Below are the code and all the weights of a small trained network. Each question names an input and a target symbol and asks about switching units off, where a switched-off unit gives its printed mean instead of its output.

import numpy as np


def w(rows, s, z=0):
    codes = np.array(rows[::2]) - 128.0
    scale = np.full(codes.shape[1], s)
    scale[-1] = z or s
    return codes * scale


def norm(h):
    return h / np.sqrt((h * h).mean(-1, keepdims=True) + 1e-5)


def f(y):
    return np.maximum(y, 0)


def softmax(a):
    e = np.exp(a - a.max(-1, keepdims=True))
    return e / e.sum(-1, keepdims=True)


def log_softmax(a):
    a = a - a.max(-1, keepdims=True)
    return a - np.log(np.exp(a).sum(-1, keepdims=True))


def net(x, mask):
    ids = ['ΓΔΛαημστφψω'.index(c) for c in x.split()]
    T = len(ids)
    res = E[ids] + P[:T]
    u = 0
    for l in range(3):
        q, k, v = (norm(res) @ M[l].T for M in (Q, K, V))
        z = softmax(np.where(np.tri(T) > 0, q @ k.T / 2**0.5, -1e9)) @ v
        res = res + np.where(mask[u], z, O[l][:, -1]) @ O[l][:, :-1]
        u += 1
        y = f(norm(res) @ A[l][:, :-1].T + A[l][:, -1])
        res = res + np.where(mask[u : u + 8], y, B[l][:, -1]) @ B[l][:, :-1]
        u += 8
    return log_softmax(norm(res)[-1] @ U[:, :-1].T + U[:, -1])


Q, K, V, O, A, B = {}, {}, {}, {}, {}, {}
E = w([
[206,111,127,197,164,63],'Γ',
[197,118,89,81,223,154],'Δ',
[153,197,77,89,146,89],'Λ',
[61,90,75,143,83,136],'α',
[166,203,169,63,177,47],'η',
[67,164,63,37,106,128],'μ',
[124,134,133,172,123,78],'σ',
[115,84,10,170,119,130],'τ',
[152,94,55,222,83,57],'φ',
[197,191,164,102,189,82],'ψ',
[154,103,100,202,135,116],'ω',
],0.012)
P = w([
[88,120,188,153,134,226],'0',
[124,115,88,124,204,83],'1',
[140,107,109,50,111,77],'2',
[245,152,84,172,111,180],'3',
[118,125,70,150,197,87],'4',
[169,91,165,80,42,150],'5',
[225,174,86,162,95,143],'6',
[104,126,64,164,179,79],'7',
[151,88,160,68,30,135],'8',
[211,191,79,154,67,108],'9',
[105,111,61,177,183,96],'10',
[143,72,143,51,17,123],'11',
[211,212,69,122,69,91],'12',
[102,100,52,173,188,104],'13',
],0.011)
Q[0] = w([
[116,64,204,113,99,167],'L0H0',
[253,183,105,135,95,157],'L0H0',
],0.0061)
K[0] = w([
[105,137,64,187,69,89],'L0H0',
[254,90,37,91,224,184],'L0H0',
],0.0078)
V[0] = w([
[90,191,176,183,82,85],'L0H0',
[164,253,114,229,135,157],'L0H0',
],0.0042)
O[0] = w([
[120,248,154,159,157,111,3],'L0H0',
[137,132,103,155,87,126,220],'L0H0',
],0.011,0.0023)
A[0] = w([
[127,72,140,34,20,121,111],'L0N0',
[236,160,131,134,193,94,138],'L0N1',
[155,198,119,146,129,103,107],'L0N2',
[75,153,255,85,128,164,65],'L0N3',
[150,206,132,116,95,203,2],'L0N4',
[136,67,113,221,156,110,153],'L0N5',
[105,55,134,176,106,63,99],'L0N6',
[109,129,152,128,193,201,51],'L0N7',
],0.0092,0.0056)
B[0] = w([
[173,2,137,96,144,105,216],'L0N0',
[127,89,92,130,110,118,254],'L0N1',
[152,89,122,157,156,137,173],'L0N2',
[31,141,103,72,137,112,132],'L0N3',
[118,178,81,71,141,227,135],'L0N4',
[138,159,140,103,119,84,224],'L0N5',
[141,139,97,43,169,168,177],'L0N6',
[130,218,174,147,147,130,133],'L0N7',
],0.0099,0.0073)
Q[1] = w([
[74,126,67,69,253,52],'L1H0',
[67,184,114,90,227,88],'L1H0',
],0.0071)
K[1] = w([
[72,234,155,191,180,111],'L1H0',
[137,254,216,128,121,194],'L1H0',
],0.0081)
V[1] = w([
[154,38,114,66,157,3],'L1H0',
[62,140,201,233,70,56],'L1H0',
],0.0049)
O[1] = w([
[145,153,176,12,142,110,215],'L1H0',
[34,121,151,152,82,204,2],'L1H0',
],0.011,0.0046)
A[1] = w([
[187,190,126,27,133,119,213],'L1N0',
[103,31,216,158,183,90,117],'L1N1',
[215,129,70,119,121,75,236],'L1N2',
[102,65,83,77,79,118,146],'L1N3',
[116,120,120,35,43,55,134],'L1N4',
[111,155,28,56,63,116,126],'L1N5',
[109,229,64,232,132,206,3],'L1N6',
[141,124,96,110,255,201,224],'L1N7',
],0.0063,0.0028)
B[1] = w([
[68,105,68,143,67,197,209],'L1N0',
[135,59,1,122,171,121,139],'L1N1',
[94,143,126,104,101,194,248],'L1N2',
[164,116,170,94,132,119,172],'L1N3',
[144,56,155,74,167,198,186],'L1N4',
[184,102,142,164,196,144,178],'L1N5',
[168,47,161,68,147,170,140],'L1N6',
[51,169,183,150,74,33,170],'L1N7',
],0.0076,0.012)
Q[2] = w([
[213,175,234,239,103,219],'L2H0',
[1,133,43,170,223,65],'L2H0',
],0.0063)
K[2] = w([
[181,152,41,101,161,85],'L2H0',
[64,202,216,255,180,102],'L2H0',
],0.0097)
V[2] = w([
[52,131,81,95,1,84],'L2H0',
[223,54,33,116,150,120],'L2H0',
],0.0081)
O[2] = w([
[67,124,160,203,254,186,115],'L2H0',
[22,133,105,173,151,71,255],'L2H0',
],0.011,0.009)
A[2] = w([
[120,237,236,115,8,181,157],'L2N0',
[204,180,149,251,103,53,254],'L2N1',
[103,24,61,86,147,130,99],'L2N2',
[189,136,181,244,198,238,30],'L2N3',
[193,131,102,179,233,85,95],'L2N4',
[81,217,146,92,165,86,122],'L2N5',
[101,255,55,203,154,79,89],'L2N6',
[61,67,190,243,49,127,59],'L2N7',
],0.0087,0.0036)
B[2] = w([
[39,123,171,114,224,40,132],'L2N0',
[93,56,109,219,243,134,143],'L2N1',
[125,163,205,166,89,131,246],'L2N2',
[163,171,189,147,83,2,138],'L2N3',
[18,171,154,49,90,191,147],'L2N4',
[69,215,108,100,189,148,137],'L2N5',
[236,101,211,138,170,172,160],'L2N6',
[180,112,30,50,73,186,134],'L2N7',
],0.009,0.014)
U = w([
[37,117,152,50,150,209,101],'Γ',
[25,162,126,83,222,35,119],'Δ',
[64,113,66,77,33,19,148],'Λ',
[222,98,61,101,198,222,214],'α',
[40,69,222,182,109,212,95],'η',
[220,154,236,82,204,107,58],'μ',
[101,22,57,216,63,220,4],'σ',
[122,37,109,190,239,16,212],'τ',
[68,143,248,181,86,97,183],'φ',
[205,118,85,121,28,81,29],'ψ',
[197,48,225,227,50,99,22],'ω',
],0.011,0.0023)

Each question gives the input, a string of symbols that net reads in full, and the target symbol t.
The units are the heads (2 rows each of Q, K, V and O) and the neurons (one row each of A and B). Each row of codes is followed by its name. A weight is (code - 128) times the scale printed after its matrix; where a second scale follows, it is the last column's (O, A, B and U).
mask holds one flag per unit, layer by layer, with each layer's heads first. A switched-off unit (its flag False) gives its mean, the last column of its rows in O or B, instead of its output. The means were averaged over made-up inputs and are rounded, as every weight is.
A unit's drop is (log p(t) with every unit on - log p(t) with that unit switched off) / (log p(t) with every unit on - log p(t) with every unit switched off).
The circuit of an input: a set's keep is (log p(t) with only the set's units on - log p(t) with every unit switched off) / (log p(t) with every unit on - log p(t) with every unit switched off). Starting from the 12 units with the biggest drops (on a tie, the unit counted first), units are removed one at a time, each time the one whose removal leaves the highest keep (on an exact tie, the one counted first), for as long as the keep stays at least 0.8.
circuit, biggest first: the units of the circuit, biggest drop first
most important unit: the unit with the biggest drop
top k neurons: the k neurons with the biggest drops, biggest first
top k neurons in layer l: the k neurons of layer l with the biggest drops, biggest first
input Λ τ Λ ψ α, target τ: top 3 neurons in layer 1 => (L1N6 L1N0 L1N4)
input μ Γ Λ Λ ω, target Γ: top 2 neurons => (L2N4 L0N3)
input Λ Λ α η, target Δ: circuit, biggest first => (L2H0 L2N5)
input ω η τ Λ ψ τ η Δ Λ Γ ω, target σ: top 3 neurons => (L0N0 L1N6 L2N7)
input Λ Λ φ Γ τ τ Γ η τ η, target Δ: top 3 neurons => (L0N0 L0N1 L2N5)
input Δ ω ω Λ φ Γ σ ω Λ ω, target Λ: circuit, biggest first => (L1H0 L2H0)
input μ Λ η σ Λ, target Γ: circuit, biggest first => (L2N4 L2H0 L0N3)
input Λ τ σ Γ Λ, target τ: circuit, biggest first => (L1H0 L0H0 L0N4)
input ω τ Λ, target ω: top neuron in layer 0 => (L0N0)
input μ τ Λ α ω φ Λ φ Λ ψ Λ α τ, target σ: top 2 neurons in layer 1 => (L1N0 L1N4)
input ω Γ Λ Γ, target τ: top 3 neurons => (L0N0 L2N1 L2N6)
input Δ η Λ α Λ Δ α Λ, target ψ: top 4 neurons => (L0N1 L0N7 L0N0 L1N7)
input ψ Λ Λ ω τ φ Δ ω Δ η Γ τ Γ τ, target α: top 4 neurons => (L0N3 L0N7 L1N7 L0N0)
input Γ Γ τ Λ φ, target Λ: top 4 neurons => (L1N7 L1N2 L1N0 L0N7)
input σ Λ ψ ψ Λ Λ Δ Λ Δ Γ Λ Δ ω τ, target ω: top 2 neurons in layer 1 => (L1N0 L1N5)
input Δ Λ Γ τ φ τ Λ φ φ φ σ Γ Γ Λ, target ψ: top 2 neurons => (L0N1 L0N7)
input ω Γ Λ σ, target φ: top neuron => (L0N0)
input ω σ τ ψ Γ ψ μ Γ, target σ: top 2 neurons => (L0N0 L1N6)
input η Δ τ Γ ψ ψ Γ Λ, target μ: top 3 neurons => (L0N3 L2N3 L0N0)
input Γ Λ ω, target Γ: most important unit => L1N4
input μ Λ ω Γ μ, target Γ: top 2 neurons in layer 0 => (L0N3 L0N0)
